[[202 111  47 141 181 212 154]
 [109 121 109  78 148 208  82]] ==> 202, 82

[16 14 23 61 89] ==> 16, 89

[145 235 246  11] ==> 145, 11

[ 43  34  41  43 -31  46] ==> 43, 46

[3686 2503 8688 3515 3909 2310 4984] ==> 3686, 4984

[[8255 7214 9100 9240 7235]
 [7468 7204 7811 7602 7168]
 [3495 8397 2668 3228 3827]] ==> 8255, 3827

[7102 3054 6957 8778 4917 5706 7225] ==> 7102, 7225

[[145 165 115 145 167]
 [138 200  55 125 118]] ==> 145, 118
---
 -64  -591   -35   415
 417  -392    50  -608
 126   348  -636    47
-> 348

  -5  -357   275   330   305   250
 296  -175   435  -464  -321   363
 240  -256   300  -642  -500   251
-> -642

-756   485  -532  -814  -416   450  -647
-351  -553  -424   295   445   479  -352
-318   -59  -775  -342   346    67    21
-> 346

 169  -610  -310  -457   221
  54  -653  -301  -585   147
 190  -622  -252  -450   189
-> -252

  -9   -61    42    95    -6   105  -150
 -57  -351   224   433   -39   489  -779
  85   -50   184   365   -49   154   -40
-> -49

 249   469  -121  -692   281
 297   -48   638  -134  -185
 172   101   133  -139   -96
-> 133

 -46  -279  -599   543
 287   163   584   508
-118   303   187  -616
-> 303
---
-786,262,-132,-337,-417,93,-63
-199,-203,47,-404,364,245,-5
4,271,355,-177,-341,-97,-199
yields -63, 4

-327,-273,-584,-565 yields -565, -327

754,-377,697,678,-499
310,-695,-146,-143,-713
-467,378,-548,-252,-500
yields -499, -467

-263,-725,-735,121,-305,44 yields 44, -263

6,83,150,672,627 yields 627, 6

251,-83,10,-805,86,-66,-45 yields -45, 251

-287,-129,429,-181,-50,-83
-343,125,-591,32,-54,-38
yields -83, -343
---
[-0.132 -0.069 -0.057  0.020  0.165] -> -0.057

[-0.07  0.10 -0.02 -0.09] -> -0.07

[-0.14  0.13  0.00 -0.11  0.06 -0.11] -> 0.00

[ -57.343 -130.724  -84.500  -92.002  150.409    2.161  -42.802] -> -42.802

[ 13.57   3.51 -17.63  -6.16] -> -6.16

[[ 0.156  0.068 -0.122  0.026  0.168  0.063]
 [ 0.044  0.105 -0.006  0.138 -0.044  0.002]] -> 0.138

[ 101.91 -149.66   87.17  -68.04   79.59 -106.45] -> 79.59

[[ 0.3 -2.0 -0.5 -1.6]
 [-1.1  1.8  0.0  0.5]] -> 0.3

[-15.832   0.342 -10.433  -9.278  -7.371  13.037] -> -7.371

[  2.7  10.6   5.0 -12.8   7.9 -12.5] -> 5.0
---
array([[-505,   67,  118,  489,  267, -432,  391],
       [ 369, -203, -698,  -69,  305, -202,   52]]) >> 391, 369

array([-385, -332, -446, -101,  655,  -18]) >> -18, -385

array([ 156,  689,   62,  514, -505,  715, -275]) >> -275, 156

array([552, 681, 547, 395]) >> 395, 552

array([[ 291,  157,   55, -125, -368],
       [-462,  346, -374,  494, -532],
       [ -71,  -58,  272,  -85,  759]]) >> -368, -71

array([[-122,   31,  522,  370, -581,  651],
       [-207, -390, -504,  539,  196, -477]]) >> 651, -207

array([-254,  219,  438, -651]) >> -651, -254

array([ -53,   77, -721,  -25, -272]) >> -272, -53

array([ 102,  443,  791, -168, -576]) >> -576, 102

array([ 384,  583, -271, -331]) >> -331, 384
---
array([ 744, -474, -462, -525]) value 744
array([-475, -651, -304,  404]) value -475
array([ 351,  744, -215,  287]) value 351
array([ 742, -706,  -53,   92]) value 742
array([-685,    6, -531,  300]) value -685
array([-391,  163, -713, -125]) value -391
array([ 564, -138,  710, -171]) value 564
array([ 742, -502,  566, -544]) value 742
---
array([[555, 987, 954, 105],
       [587, 652, 222,  75],
       [279, 453, 416, 424]]) ==> 652

array([[40, 42, 42, 44, 45, 44],
       [ 1, 80, 82,  3,  1,  3]]) ==> 80

array([[-14,  36,  20, -26,  14],
       [ 25,  -3,   5,  28,   5],
       [  0, -16,  10, -36, -33]]) ==> -3

array([[2, 5, 5, 3],
       [3, 3, 8, 3]]) ==> 3

array([[4899, 7797, 3954, 4429],
       [2090, 4253, 4307, 5241],
       [3954, 3991, 4916, 5101]]) ==> 4253

array([[31, 67, 26, 73],
       [86, 25, 51, 70]]) ==> 25
---
508,153,673,-41,43,-486,-546 yields -546
-337,-39,558,519,-608,813,-81 yields -81
147,-232,191,-781,-304,-373,61 yields 61
560,266,725,-81,222,334,-199 yields -199
-297,167,-806,801,75 yields 75
802,-573,341,-360,-33 yields -33
---
[[894 666 636  23 266]
 [921 977 383 183 383]
 [370 547 198 546 503]] ans = 503

[[ -2  36  34 -27  18]
 [  1  45  23 -14  20]
 [ 35 -18  15  49  14]] ans = 18

[909 475  91 593 960] ans = 593

[200 541 729 536 346 803 470] ans = 536

[ 38 213 236   2 112] ans = 112

[832 641 329  65 493] ans = 493

[[ 64  75 116  78  88]
 [149  93 110  47 153]
 [232 140 132 129  24]] ans = 110
---
[ 678  428  -22 -731] -> 678
[ 484 -229 -398  801 -275 -662  625] -> 484
[-143  772 -808 -356] -> -143
[ -32 -159  554  637  155 -286  146] -> -32
[-604    0  243 -283 -748] -> -604
[  34  591  -24 -694 -109] -> 34
[-639  646 -321  153 -334 -504 -272] -> -639
---
[-0.1  1.3 -0.4 -0.8 -1.2] | 1.3, -1.2

[-1.87  1.31  0.95 -0.58  0.41 -0.91] | 1.31, -1.87

[  73.48  190.21  -29.67  -92.94  -62.00 -147.89  -74.02] | 190.21, -147.89

[[  67.275  132.939  132.355  102.996  -78.719  104.840]
 [  18.755  172.628  196.269  120.696 -172.201  100.674]] | 196.269, -172.201

[-0.135 -0.035 -0.159  0.170 -0.053] | 0.170, -0.159

[[ -62.71   33.63   -5.02  130.60]
 [-140.92  -40.66  -34.43  -16.41]] | 130.60, -140.92

[[ 15.25   4.07  -9.99  -7.88   5.53   3.88   3.74]
 [  6.32   6.38   1.52  24.40  14.99  15.48   4.76]
 [  3.60 -15.44  23.54  11.52  -8.47 -13.17  -6.27]] | 24.40, -15.44

[ 0.09 -0.04  0.16 -0.12  0.09  0.09  0.10] | 0.16, -0.12

[-0.9 -1.3 -1.1 -1.5  1.7] | 1.7, -1.5

[ 0.18  1.43  0.97  1.01 -1.44] | 1.43, -1.44
---
[[  13.376 -121.631   72.052  -16.081  -82.296 -133.428  -10.409]
 [ -21.455  -19.580  -38.485  139.349   49.841   49.921  -21.339]
 [ -28.444  -32.559  -43.527  130.829   37.750   40.301  -42.697]] value -42.697

[[-1.933 -0.931  0.995  1.272]
 [-2.228 -1.180  0.628  0.902]
 [ 0.010 -1.134  0.147  2.026]] value 2.026

[[ -9.73  -5.61   7.36  -5.63 -15.89  14.38  -4.94]
 [ 13.87   4.37 -18.14  18.17   8.49  -9.19  17.01]
 [  6.16  10.54 -18.39  19.71   7.20 -11.70  18.35]] value 18.35

[[-153.31 -182.61  -29.18  183.22   -0.90  -98.79  161.61]
 [ -11.66   85.83   61.03    0.28 -105.35 -192.80  210.05]
 [  36.62  102.60  233.94 -111.32   70.23  103.57  -94.91]] value -94.91

[[-149.578  204.764   51.144  -77.547  142.477]
 [ 115.100   50.154   19.393   81.571   34.091]
 [ 101.625  -16.867  -13.270   85.479   -9.738]] value -9.738

[[ 0.04 -1.75  0.23 -0.88  0.65 -0.96]
 [ 0.04 -2.23  0.67 -0.16  0.74 -0.26]
 [-0.82 -1.67  0.10 -0.46  1.50 -0.67]] value -0.67
